Below are the code and all the weights of a small trained network. Each question names an input and a class and asks about switching units off, where a switched-off unit gives its printed mean instead of its output.

import numpy as np


def w(rows, s, z=0):
    codes = np.array(rows[::2]) - 128.0
    scale = np.full(codes.shape[1], s)
    scale[-1] = z or s
    return codes * scale


def f(y):
    return np.maximum(y, 0)


def log_softmax(a):
    a = a - a.max(-1, keepdims=True)
    return a - np.log(np.exp(a).sum(-1, keepdims=True))


def net(x, mask):
    res = np.array(x, float).reshape(1, 8) / 4 @ E
    y = f(res @ A[0][:, :-1].T + A[0][:, -1])
    res = res + np.where(mask, y, B[0][:, -1]) @ B[0][:, :-1]
    return log_softmax(res[-1] @ U[:, :-1].T + U[:, -1])


A, B = {}, {}
E = w([
[127,129,129],'x0',
[38,10,88],'x1',
[126,128,129],'x2',
[130,130,129],'x3',
[129,128,127],'x4',
[71,215,11],'x5',
[19,191,206],'x6',
[127,129,129],'x7',
],0.011)
A[0] = w([
[53,172,192,176],'N1',
[130,52,175,149],'N2',
[35,22,92,159],'N3',
[101,119,199,101],'N4',
[127,49,61,207],'N5',
[165,73,241,248],'N6',
[193,76,175,239],'N7',
[171,68,243,254],'N8',
[34,161,118,142],'N9',
[157,227,164,206],'N10',
[89,154,176,20],'N11',
[113,187,4,236],'N12',
[210,181,71,141],'N13',
[207,126,113,133],'N14',
],0.012,0.0091)
B[0] = w([
[89,232,251,210],'N1',
[132,30,170,189],'N2',
[2,22,213,237],'N3',
[46,178,251,164],'N4',
[44,23,28,209],'N5',
[243,56,186,243],'N6',
[222,33,98,218],'N7',
[249,37,171,248],'N8',
[19,170,254,199],'N9',
[182,248,196,215],'N10',
[207,84,41,143],'N11',
[81,207,5,243],'N12',
[226,204,19,192],'N13',
[198,120,4,173],'N14',
],0.0086,0.017)
U = w([
[205,120,95,91],'0',
[147,186,51,151],'1',
[110,38,98,112],'2',
[44,94,43,112],'3',
[164,162,216,248],'4',
[105,230,161,173],'5',
[81,86,231,4],'6',
[6,154,165,2],'7',
],0.012,0.0056)

Each question gives the input, the list of numbers given to net, and the class t.
The units are the neurons (one row each of A and B). Each row of codes is followed by its name. A weight is (code - 128) times the scale printed after its matrix; where a second scale follows, it is the last column's (A, B and U).
mask holds one flag per neuron, in row order. A switched-off neuron (its flag False) gives its mean, the last column of its row in B, instead of its output. The means were averaged over made-up inputs and are rounded, as every weight is.
A unit's drop is (log p(t) with every unit on - log p(t) with that unit switched off) / (log p(t) with every unit on - log p(t) with every unit switched off).
The circuit of an input: a set's keep is (log p(t) with only the set's units on - log p(t) with every unit switched off) / (log p(t) with every unit on - log p(t) with every unit switched off). Starting from the 12 units with the biggest drops (on a tie, the unit counted first), units are removed one at a time, each time the one whose removal leaves the highest keep (on an exact tie, the one counted first), for as long as the keep stays at least 0.8.
circuit, biggest first: the units of the circuit, biggest drop first
top k neurons: the k neurons with the biggest drops, biggest first
drop when u is switched off: that unit's drop, to one decimal
input [5,4,7,2,4,8,2,-1], class 7: circuit, biggest first	[N9]
input [-2,0,2,3,3,8,-1,-8], class 1: top 2 neurons	[N3, N13]
input [-4,2,-7,-5,3,4,0,8], class 3: top 2 neurons	[N1, N10]
input [7,-7,-5,6,-1,8,0,-4], class 1: top 2 neurons	[N13, N12]
input [-2,3,-1,-8,2,1,5,-7], class 7: top 3 neurons	[N8, N6, N7]
input [0,-1,0,-2,1,1,6,5], class 5: top 2 neurons	[N3, N8]
input [-5,6,-1,-1,-7,8,2,8], class 7: drop when N9 is switched off	0.6
input [6,1,8,3,-8,8,-2,-8], class 3: drop when N10 is switched off	0.2
input [2,2,-6,-7,-3,3,2,3], class 7: drop when N7 is switched off	0.0
input [-7,-3,-8,3,-7,0,0,3], class 0: drop when N3 is switched off	0.4
input [0,0,-6,-3,5,-5,8,-4], class 4: top 2 neurons	[N3, N5]
